Below is a small trained network, with its code and all its weights. Each question gives an input and a class and asks what happens when units are switched off, that is, made to give their printed mean instead of their output.

import numpy as np


def w(rows, s, z=0):
    codes = np.array(rows[::2]) - 128.0
    scale = np.full(codes.shape[1], s)
    scale[-1] = z or s
    return codes * scale


def norm(h):
    return h / np.sqrt((h * h).mean(-1, keepdims=True) + 1e-5)


def f(y):
    return y / 2 * (1 + np.tanh(0.7978845608 * (y + 0.044715 * y**3)))


def log_softmax(a):
    a = a - a.max(-1, keepdims=True)
    return a - np.log(np.exp(a).sum(-1, keepdims=True))


def net(x, mask):
    res = np.array(x, float).reshape(1, 6) / 4 @ E
    u = 0
    for l in range(4):
        y = f(norm(res) @ A[l][:, :-1].T + A[l][:, -1])
        res = res + np.where(mask[u : u + 4], y, B[l][:, -1]) @ B[l][:, :-1]
        u += 4
    return log_softmax(norm(res)[-1] @ U[:, :-1].T + U[:, -1])


A, B = {}, {}
E = w([
[253,99,14,115,52],'x0',
[119,126,120,110,131],'x1',
[92,188,51,192,147],'x2',
[129,129,128,130,129],'x3',
[178,31,113,184,243],'x4',
[91,76,141,203,67],'x5',
],0.0055)
A[0] = w([
[49,178,9,193,156,79],'L0N0',
[123,230,16,158,167,83],'L0N1',
[199,48,227,2,100,121],'L0N2',
[140,220,134,130,76,4],'L0N3',
],0.0077,0.0016)
B[0] = w([
[173,81,247,117,106,219],'L0N0',
[185,177,190,177,124,223],'L0N1',
[171,171,200,187,124,253],'L0N2',
[83,114,114,60,77,161],'L0N3',
],0.013,0.0041)
A[1] = w([
[100,104,106,73,116,70],'L1N0',
[97,10,155,156,56,12],'L1N1',
[14,172,130,137,192,11],'L1N2',
[40,175,124,106,144,3],'L1N3',
],0.012,0.0014)
B[1] = w([
[108,176,72,126,93,104],'L1N0',
[175,255,126,102,204,253],'L1N1',
[114,158,195,96,171,203],'L1N2',
[94,108,117,205,145,161],'L1N3',
],0.0084,0.0035)
A[2] = w([
[122,52,107,147,177,141],'L2N0',
[100,112,116,74,119,37],'L2N1',
[214,137,62,143,65,45],'L2N2',
[185,251,129,112,129,252],'L2N3',
],0.016,0.0012)
B[2] = w([
[177,175,45,170,67,137],'L2N0',
[177,38,114,14,136,123],'L2N1',
[63,226,236,84,171,179],'L2N2',
[89,2,81,183,168,247],'L2N3',
],0.012,0.015)
A[3] = w([
[99,254,216,65,140,7],'L3N0',
[241,189,95,200,202,171],'L3N1',
[14,88,166,93,11,155],'L3N2',
[61,74,44,156,250,154],'L3N3',
],0.0097,0.0015)
B[3] = w([
[119,196,153,66,139,181],'L3N0',
[105,89,69,87,2,216],'L3N1',
[250,138,45,153,15,176],'L3N2',
[136,200,61,48,170,255],'L3N3',
],0.01,0.0078)
U = w([
[79,182,221,63,173,150],'0',
[168,11,201,202,111,32],'1',
[134,104,2,71,23,81],'2',
[95,63,60,105,200,248],'3',
],0.0098,0.0013)

Each question gives the input, the list of numbers given to net, and the class t.
The units are the neurons (one row each of A and B). Each row of codes is followed by its name. A weight is (code - 128) times the scale printed after its matrix; where a second scale follows, it is the last column's (A, B and U).
mask holds one flag per neuron, layer by layer. A switched-off neuron (its flag False) gives its mean, the last column of its row in B, instead of its output. The means were averaged over made-up inputs and are rounded, as every weight is.
A unit's drop is (log p(t) with every unit on - log p(t) with that unit switched off) / (log p(t) with every unit on - log p(t) with every unit switched off).
The circuit of an input: a set's keep is (log p(t) with only the set's units on - log p(t) with every unit switched off) / (log p(t) with every unit on - log p(t) with every unit switched off). Starting from the 12 units with the biggest drops (on a tie, the unit counted first), units are removed one at a time, each time the one whose removal leaves the highest keep (on an exact tie, the one counted first), for as long as the keep stays at least 0.8.
circuit, biggest first: the units of the circuit, biggest drop first
unit that matters most: the unit with the biggest drop
k most important neurons: the k neurons with the biggest drops, biggest first
k most important neurons of layer l: the k neurons of layer l with the biggest drops, biggest first
drop when u is switched off: that unit's drop, to one decimal
input [-1,-8,6,8,-6,7], class 3: circuit, biggest first -> [L1N1; L2N3; L0N2; L3N1]
input [1,-7,-5,-4,-4,-1], class 1: 2 most important neurons -> [L0N2; L1N1]
input [5,7,-4,-1,-2,-7], class 3: 3 most important neurons -> [L2N3; L0N0; L0N2]
input [5,4,2,-3,-5,1], class 0: 2 most important neurons of layer 1 -> [L1N2; L1N1]
input [1,-7,0,-7,-4,-6], class 3: most important neuron -> [L2N3]
input [1,6,-1,-3,6,3], class 2: circuit, biggest first -> [L0N0; L3N1; L2N3]
input [3,-7,6,7,6,0], class 1: 2 most important neurons -> [L0N0; L0N1]
input [5,4,-4,2,-5,6], class 3: 3 most important neurons -> [L1N1; L2N3; L0N1]
input [-4,5,6,-6,2,-3], class 1: 2 most important neurons -> [L0N0; L2N2]
input [6,-2,-8,8,-8,2], class 1: 3 most important neurons -> [L0N2; L2N3; L3N3]
input [-4,-3,6,1,-7,-2], class 2: 4 most important neurons -> [L3N2; L0N3; L0N2; L2N2]
input [-6,5,-7,-1,-7,-1], class 1: 3 most important neurons -> [L2N2; L0N2; L3N3]
input [-2,-6,8,-3,-1,1], class 1: 2 most important neurons -> [L0N0; L2N2]
input [1,0,2,-5,-4,6], class 3: unit that matters most -> L1N1
input [8,-7,8,3,3,2], class 0: 2 most important neurons -> [L2N2; L0N2]
input [6,8,-3,4,-2,-3], class 0: 2 most important neurons -> [L2N2; L1N1]
input [-4,-3,3,-5,-8,-5], class 2: circuit, biggest first -> [L0N3; L3N2]
input [-6,-1,-7,1,8,-6], class 2: 2 most important neurons of layer 2 -> [L2N0; L2N2]
input [-3,-7,2,-3,-6,7], class 3: 2 most important neurons -> [L1N1; L2N3]
input [-6,-2,-7,0,2,-7], class 1: most important neuron -> [L0N2]
input [-3,0,-5,5,8,-1], class 2: 2 most important neurons of layer 2 -> [L2N0; L2N3]
input [1,-2,0,-8,5,4], class 2: 2 most important neurons of layer 3 -> [L3N3; L3N1]
input [-1,-7,-5,1,7,-3], class 2: 2 most important neurons of layer 0 -> [L0N0; L0N1]
input [6,-3,-6,4,-5,-7], class 3: 3 most important neurons of layer 0 -> [L0N0; L0N2; L0N1]
input [6,-5,3,-2,1,5], class 0: drop when L0N3 is switched off -> 0.1
input [8,1,5,-8,-4,0], class 0: drop when L2N2 is switched off -> 1.1
input [5,-8,-5,-6,-5,7], class 3: drop when L0N1 is switched off -> 0.5
